Here is a tiny trained network, its code and every weight. The questions are about switching its units off for an input and a class, where a switched-off unit gives its printed mean instead of its output.

import numpy as np


def w(rows, s, z=0):
    codes = np.array(rows[::2]) - 128.0
    scale = np.full(codes.shape[1], s)
    scale[-1] = z or s
    return codes * scale


def norm(h):
    return h / np.sqrt((h * h).mean(-1, keepdims=True) + 1e-5)


def f(y):
    return y / 2 * (1 + np.tanh(0.7978845608 * (y + 0.044715 * y**3)))


def log_softmax(a):
    a = a - a.max(-1, keepdims=True)
    return a - np.log(np.exp(a).sum(-1, keepdims=True))


def net(x, mask):
    res = np.array(x, float).reshape(1, 5) / 4 @ E
    u = 0
    for l in range(3):
        y = f(norm(res) @ A[l][:, :-1].T + A[l][:, -1])
        res = res + np.where(mask[u : u + 3], y, B[l][:, -1]) @ B[l][:, :-1]
        u += 3
    return log_softmax(norm(res)[-1] @ U[:, :-1].T + U[:, -1])


A, B = {}, {}
E = w([
[243,102,231,208,31],'x0',
[155,163,105,34,35],'x1',
[25,177,197,111,27],'x2',
[165,134,220,103,62],'x3',
[96,29,116,2,218],'x4',
],0.0047)
A[0] = w([
[48,162,4,199,69,130],'0.n0',
[97,84,41,133,149,254],'0.n1',
[171,67,70,157,134,63],'0.n2',
],0.0044,0.0032)
B[0] = w([
[68,254,144,105,135,180],'0.n0',
[143,159,83,182,96,252],'0.n1',
[104,103,134,113,90,118],'0.n2',
],0.0072,0.0028)
A[1] = w([
[64,2,165,130,139,3],'1.n0',
[167,80,132,55,111,103],'1.n1',
[210,170,120,98,75,158],'1.n2',
],0.0094,0.0016)
B[1] = w([
[64,194,178,124,118,216],'1.n0',
[95,181,96,249,194,200],'1.n1',
[118,63,168,140,67,255],'1.n2',
],0.012,0.0024)
A[2] = w([
[100,162,130,195,113,24],'2.n0',
[109,254,102,113,76,4],'2.n1',
[27,225,109,73,83,171],'2.n2',
],0.0079,0.0019)
B[2] = w([
[141,150,152,167,254,158],'2.n0',
[56,91,232,110,151,181],'2.n1',
[118,232,153,173,130,255],'2.n2',
],0.0084,0.0056)
U = w([
[4,238,179,140,156,183],'0',
[188,96,33,123,183,146],'1',
[101,84,51,110,196,74],'2',
[170,116,120,206,166,126],'3',
[131,76,142,51,145,3],'4',
[159,103,156,148,24,224],'5',
[74,111,64,48,165,35],'6',
],0.012,0.0058)

Each question gives the input, the list of numbers given to net, and the class t.
The units are the neurons (one row each of A and B). Each row of codes is followed by its name. A weight is (code - 128) times the scale printed after its matrix; where a second scale follows, it is the last column's (A, B and U).
mask holds one flag per neuron, layer by layer. A switched-off neuron (its flag False) gives its mean, the last column of its row in B, instead of its output. The means were averaged over made-up inputs and are rounded, as every weight is.
A unit's drop is (log p(t) with every unit on - log p(t) with that unit switched off) / (log p(t) with every unit on - log p(t) with every unit switched off).
The circuit of an input: a set's keep is (log p(t) with only the set's units on - log p(t) with every unit switched off) / (log p(t) with every unit on - log p(t) with every unit switched off). Starting from all 9 units, units are removed one at a time, each time the one whose removal leaves the highest keep (on an exact tie, the one counted first), for as long as the keep stays at least 0.8.
circuit, biggest first: the units of the circuit, biggest drop first
k most important neurons: the k neurons with the biggest drops, biggest first
k most important neurons of layer l: the k neurons of layer l with the biggest drops, biggest first
drop when u is switched off: that unit's drop, to one decimal
input [-5,3,-2,7,-4], class 5: most important neuron	(1.n2)
input [-7,0,-8,4,1], class 1: circuit, biggest first	(2.n1 1.n0)
input [1,-7,-1,2,-7], class 3: circuit, biggest first	(1.n0 2.n2 2.n0)
input [-7,-5,-6,-3,-3], class 1: circuit, biggest first	(1.n0 2.n2 2.n1)
input [0,-2,3,4,-5], class 5: 2 most important neurons	(1.n1 1.n0)
input [5,1,6,-3,1], class 5: 2 most important neurons of layer 2	(2.n2 2.n1)
input [0,-5,-7,4,1], class 1: 2 most important neurons of layer 1	(1.n2 1.n1)
input [0,8,-3,8,2], class 3: 2 most important neurons of layer 0	(0.n0 0.n1)
input [8,6,-6,7,8], class 3: drop when 1.n1 is switched off	1.4
input [8,3,0,7,8], class 3: drop when 1.n2 is switched off	-0.3
